Below is a small trained network, with its code and all its weights. Each question gives an input and a class and asks what happens when units are switched off, that is, made to give their printed mean instead of their output.

import numpy as np


def w(rows, s, z=0):
    codes = np.array(rows[::2]) - 128.0
    scale = np.full(codes.shape[1], s)
    scale[-1] = z or s
    return codes * scale


def f(y):
    return y / 2 * (1 + np.tanh(0.7978845608 * (y + 0.044715 * y**3)))


def log_softmax(a):
    a = a - a.max(-1, keepdims=True)
    return a - np.log(np.exp(a).sum(-1, keepdims=True))


def net(x, mask):
    res = np.array(x, float).reshape(1, 5) / 4 @ E
    y = f(res @ A[0][:, :-1].T + A[0][:, -1])
    res = res + np.where(mask, y, B[0][:, -1]) @ B[0][:, :-1]
    return log_softmax(res[-1] @ U[:, :-1].T + U[:, -1])


A, B = {}, {}
E = w([
[89,70,254],'x0',
[83,250,183],'x1',
[129,126,130],'x2',
[128,127,128],'x3',
[233,156,172],'x4',
],0.0079)
A[0] = w([
[80,83,209,101],'n1',
[24,110,83,94],'n2',
[136,160,56,78],'n3',
[146,70,109,54],'n4',
[184,133,26,150],'n5',
[1,101,68,64],'n6',
[84,183,144,96],'n7',
[133,156,70,148],'n8',
[156,212,69,137],'n9',
[106,189,150,105],'n10',
[146,66,106,74],'n11',
[26,106,83,63],'n12',
[249,116,188,93],'n13',
[96,99,181,75],'n14',
[119,80,50,124],'n15',
[98,176,135,242],'n16',
[71,82,89,83],'n17',
[117,130,114,214],'n18',
[157,198,74,134],'n19',
[63,139,113,134],'n20',
[155,166,76,76],'n21',
[119,91,225,106],'n22',
[205,143,149,120],'n23',
[75,217,164,86],'n24',
[113,111,188,55],'n25',
[185,31,122,101],'n26',
[143,159,83,78],'n27',
[97,188,152,75],'n28',
[121,233,193,117],'n29',
[167,40,112,94],'n30',
[138,74,216,105],'n31',
[113,123,149,52],'n32',
[255,150,160,47],'n33',
[221,145,161,27],'n34',
[124,116,102,2],'n35',
],0.0094,0.0057)
B[0] = w([
[81,207,69,217],'n1',
[196,180,240,197],'n2',
[91,189,123,165],'n3',
[192,201,67,138],'n4',
[58,152,130,239],'n5',
[183,200,218,211],'n6',
[210,126,98,166],'n7',
[87,144,143,184],'n8',
[72,126,135,216],'n9',
[180,96,92,167],'n10',
[175,153,99,151],'n11',
[181,210,197,180],'n12',
[106,158,192,204],'n13',
[98,187,104,156],'n14',
[132,118,130,200],'n15',
[150,3,124,253],'n16',
[187,150,147,160],'n17',
[125,39,155,199],'n18',
[99,137,141,200],'n19',
[157,113,152,172],'n20',
[88,184,124,149],'n21',
[68,190,72,221],'n22',
[132,131,169,163],'n23',
[196,80,44,209],'n24',
[103,186,112,144],'n25',
[182,102,56,210],'n26',
[91,171,116,138],'n27',
[198,149,53,157],'n28',
[185,76,64,240],'n29',
[209,121,53,192],'n30',
[47,196,76,215],'n31',
[132,184,113,108],'n32',
[165,181,240,176],'n33',
[144,189,169,143],'n34',
[159,237,122,101],'n35',
],0.0074,0.005)
U = w([
[220,137,61,83],'0',
[172,179,249,96],'1',
[117,120,140,254],'2',
[45,190,103,62],'3',
],0.014,0.0088)

Each question gives the input, the list of numbers given to net, and the class t.
The units are the neurons (one row each of A and B). Each row of codes is followed by its name. A weight is (code - 128) times the scale printed after its matrix; where a second scale follows, it is the last column's (A, B and U).
mask holds one flag per neuron, in row order. A switched-off neuron (its flag False) gives its mean, the last column of its row in B, instead of its output. The means were averaged over made-up inputs and are rounded, as every weight is.
A unit's drop is (log p(t) with every unit on - log p(t) with that unit switched off) / (log p(t) with every unit on - log p(t) with every unit switched off).
The circuit of an input: a set's keep is (log p(t) with only the set's units on - log p(t) with every unit switched off) / (log p(t) with every unit on - log p(t) with every unit switched off). Starting from the 12 units with the biggest drops (on a tie, the unit counted first), units are removed one at a time, each time the one whose removal leaves the highest keep (on an exact tie, the one counted first), for as long as the keep stays at least 0.8.
circuit, biggest first: the units of the circuit, biggest drop first
unit that matters most: the unit with the biggest drop
k most important neurons: the k neurons with the biggest drops, biggest first
drop when u is switched off: that unit's drop, to one decimal
input [4,3,0,-3,2], class 3: circuit, biggest first : n22, n2
input [6,3,-2,-8,-6], class 1: 2 most important neurons : n2, n6
input [-6,4,6,-5,6], class 1: unit that matters most : n33
input [-6,-6,0,-1,-8], class 1: circuit, biggest first : n6, n2, n12
input [7,0,-3,2,-5], class 3: circuit, biggest first : n1, n22
input [-5,6,-6,-8,-4], class 0: circuit, biggest first : n24, n7
input [3,3,3,2,0], class 0: circuit, biggest first : n5, n13, n33
input [4,-7,2,2,-4], class 0: 2 most important neurons : n30, n26
input [-3,8,8,-2,7], class 0: 2 most important neurons : n29, n24
input [3,4,7,2,2], class 2: 2 most important neurons : n30, n26
input [-6,6,-5,6,-4], class 0: 2 most important neurons : n24, n7
input [3,-2,-4,4,-5], class 1: drop when n6 is switched off : 0.2
input [-3,5,-1,4,-8], class 1: drop when n2 is switched off : 0.1
input [3,3,-1,-7,-7], class 1: drop when n35 is switched off : 0.0
input [-5,-1,-2,4,1], class 3: most important neuron : n5
